Here is a tiny trained network, its code and every weight. The questions are about switching its units off for an input and a target symbol, where a switched-off unit gives its printed mean instead of its output.

import numpy as np


def w(rows, s, z=0):
    codes = np.array(rows[::2]) - 128.0
    scale = np.full(codes.shape[1], s)
    scale[-1] = z or s
    return codes * scale


def norm(h):
    return h / np.sqrt((h * h).mean(-1, keepdims=True) + 1e-5)


def softmax(a):
    e = np.exp(a - a.max(-1, keepdims=True))
    return e / e.sum(-1, keepdims=True)


def log_softmax(a):
    a = a - a.max(-1, keepdims=True)
    return a - np.log(np.exp(a).sum(-1, keepdims=True))


def net(x, mask):
    ids = ['Πβζηλμξσφω'.index(c) for c in x.split()]
    T = len(ids)
    res = E[ids] + P[:T]
    u = 0
    for l in range(3):
        r = norm(res)
        for j in range(2):
            rows = slice(3 * j, 3 * j + 3)
            q, k, v = (r @ M[l][rows].T for M in (Q, K, V))
            z = softmax(np.where(np.tri(T) > 0, q @ k.T / 3**0.5, -1e9)) @ v
            o = O[l][rows]
            res = res + np.where(mask[u + j], z, o[:, -1]) @ o[:, :-1]
        u += 2
    return log_softmax(norm(res)[-1] @ U[:, :-1].T + U[:, -1])


Q, K, V, O = {}, {}, {}, {}
E = w([
[143,202,154,58,79],'Π',
[149,63,125,151,88],'β',
[74,8,171,178,73],'ζ',
[130,136,137,93,129],'η',
[104,98,62,82,130],'λ',
[101,42,62,182,126],'μ',
[78,145,105,84,92],'ξ',
[155,125,99,117,141],'σ',
[219,129,194,34,148],'φ',
[114,127,148,141,88],'ω',
],0.018)
P = w([
[138,174,87,146,140],'0',
[141,166,115,147,156],'1',
[131,112,32,152,93],'2',
[146,116,179,144,175],'3',
[168,74,97,89,59],'4',
[143,107,189,147,175],'5',
[156,89,85,94,62],'6',
[142,110,188,149,175],'7',
[151,92,55,124,56],'8',
[140,109,187,149,175],'9',
[145,153,5,69,34],'10',
[137,110,185,153,174],'11',
],0.014)
Q[0] = w([
[74,164,255,178,239],'0.h0',
[218,88,52,125,194],'0.h0',
[117,60,97,214,67],'0.h0',
[148,157,138,140,239],'0.h1',
[114,118,202,179,189],'0.h1',
[119,78,158,135,169],'0.h1',
],0.0089)
K[0] = w([
[112,179,234,133,233],'0.h0',
[206,96,54,129,205],'0.h0',
[129,66,118,247,76],'0.h0',
[177,132,144,155,246],'0.h1',
[162,80,172,203,175],'0.h1',
[106,91,102,176,143],'0.h1',
],0.012)
V[0] = w([
[121,139,92,254,188],'0.h0',
[74,168,120,67,146],'0.h0',
[49,207,196,154,169],'0.h0',
[97,71,123,102,127],'0.h1',
[166,49,121,181,218],'0.h1',
[201,138,164,180,66],'0.h1',
],0.007)
O[0] = w([
[129,241,28,117,64,119],'0.h0',
[62,1,160,76,178,78],'0.h0',
[43,127,180,119,118,2],'0.h0',
[93,114,5,140,208,157],'0.h1',
[231,159,83,209,211,125],'0.h1',
[83,167,161,149,146,135],'0.h1',
],0.0051,0.006)
Q[1] = w([
[155,72,85,75,15],'1.h0',
[124,100,125,47,75],'1.h0',
[37,171,99,157,141],'1.h0',
[127,181,129,131,247],'1.h1',
[89,133,190,214,238],'1.h1',
[141,1,118,126,90],'1.h1',
],0.0091)
K[1] = w([
[202,57,201,61,40],'1.h0',
[132,88,150,91,71],'1.h0',
[112,206,121,122,101],'1.h0',
[96,218,27,79,203],'1.h1',
[103,184,118,68,188],'1.h1',
[129,2,51,136,150],'1.h1',
],0.0092)
V[1] = w([
[186,114,113,106,51],'1.h0',
[92,151,95,194,201],'1.h0',
[217,123,169,54,99],'1.h0',
[135,1,114,148,75],'1.h1',
[185,64,102,175,50],'1.h1',
[96,53,137,195,95],'1.h1',
],0.0089)
O[1] = w([
[37,153,58,109,53,217],'1.h0',
[148,62,224,114,142,73],'1.h0',
[104,237,73,2,103,186],'1.h0',
[76,190,61,69,18,239],'1.h1',
[85,172,63,41,68,255],'1.h1',
[100,73,76,129,88,169],'1.h1',
],0.0091,0.007)
Q[2] = w([
[142,145,129,125,71],'2.h0',
[155,139,125,95,31],'2.h0',
[216,149,142,200,140],'2.h0',
[121,83,89,58,53],'2.h1',
[116,167,255,100,114],'2.h1',
[121,112,204,177,60],'2.h1',
],0.013)
K[2] = w([
[120,122,64,216,64],'2.h0',
[191,118,97,81,18],'2.h0',
[249,114,159,237,137],'2.h0',
[36,103,41,68,19],'2.h1',
[76,171,225,67,99],'2.h1',
[127,111,255,162,100],'2.h1',
],0.009)
V[2] = w([
[217,150,123,145,36],'2.h0',
[73,130,82,16,186],'2.h0',
[128,185,143,145,142],'2.h0',
[49,175,183,254,175],'2.h1',
[129,172,191,93,15],'2.h1',
[78,149,27,194,106],'2.h1',
],0.008)
O[2] = w([
[151,222,163,148,25,190],'2.h0',
[127,55,77,131,160,202],'2.h0',
[131,123,122,226,122,111],'2.h0',
[60,97,138,217,138,2],'2.h1',
[75,181,255,133,125,167],'2.h1',
[175,43,233,140,107,253],'2.h1',
],0.0097,0.0068)
U = w([
[52,242,198,102,163,107],'Π',
[234,220,184,165,11,92],'β',
[47,52,193,188,15,46],'ζ',
[67,184,51,170,231,208],'η',
[222,46,39,27,177,2],'λ',
[212,85,66,218,99,133],'μ',
[41,34,164,54,149,108],'ξ',
[219,208,64,195,182,148],'σ',
[210,217,175,57,204,120],'φ',
[48,192,162,245,112,216],'ω',
],0.011,0.0066)

Each question gives the input, a string of symbols that net reads in full, and the target symbol t.
The units are the heads (3 rows each of Q, K, V and O). Each row of codes is followed by its name. A weight is (code - 128) times the scale printed after its matrix; where a second scale follows, it is the last column's (O and U).
mask holds one flag per head, layer by layer. A switched-off head (its flag False) gives its mean, the last column of its rows in O, instead of its output. The means were averaged over made-up inputs and are rounded, as every weight is.
A unit's drop is (log p(t) with every unit on - log p(t) with that unit switched off) / (log p(t) with every unit on - log p(t) with every unit switched off).
The circuit of an input: a set's keep is (log p(t) with only the set's units on - log p(t) with every unit switched off) / (log p(t) with every unit on - log p(t) with every unit switched off). Starting from all 6 units, units are removed one at a time, each time the one whose removal leaves the highest keep (on an exact tie, the one counted first), for as long as the keep stays at least 0.8.
circuit, biggest first: the units of the circuit, biggest drop first
most important unit: the unit with the biggest drop
heads that matter: for each layer, one digit per head in row order, 1 if its drop is at least 0.15 and else 0, layers parted by /
drop when u is switched off: that unit's drop, to one decimal
input β β σ, target β: most important unit	2.h0
input λ η σ ξ, target ξ: heads that matter	11 / 00 / 00
input μ λ μ β β β β σ ω η, target η: heads that matter	10 / 00 / 01
input ξ λ λ β ξ σ, target σ: circuit, biggest first	(1.h1; 2.h1)
input β Π σ, target β: circuit, biggest first	(0.h0; 2.h1; 0.h1)
input λ β ξ, target λ: circuit, biggest first	(0.h0; 1.h1; 2.h1; 2.h0)
input ω β ζ ω λ ξ η ζ ω σ, target σ: heads that matter	10 / 01 / 01
input λ λ ζ ξ β φ ω μ ξ ω σ ω, target ω: heads that matter	10 / 10 / 01
input β β Π β ξ ω, target ω: circuit, biggest first	(2.h1; 0.h1; 1.h1; 1.h0)
input β β β, target β: circuit, biggest first	(0.h0; 2.h0; 2.h1)
input η φ ω ω ξ β β Π ξ Π ξ ξ, target ξ: circuit, biggest first	(0.h0; 2.h0)
input ζ β λ η, target η: heads that matter	11 / 11 / 01
input φ ξ λ β β ζ ξ λ β λ, target λ: heads that matter	01 / 00 / 00
input ξ λ μ β β ξ β β ω λ, target λ: most important unit	0.h0
input σ μ φ ζ λ β ξ Π, target Π: drop when 0.h0 is switched off	0.7
input β Π ω ζ ξ φ σ μ β λ β Π, target Π: drop when 1.h1 is switched off	0.4
input λ σ ξ, target λ: drop when 1.h1 is switched off	0.2
input ξ β λ λ λ μ, target μ: drop when 0.h1 is switched off	0.3
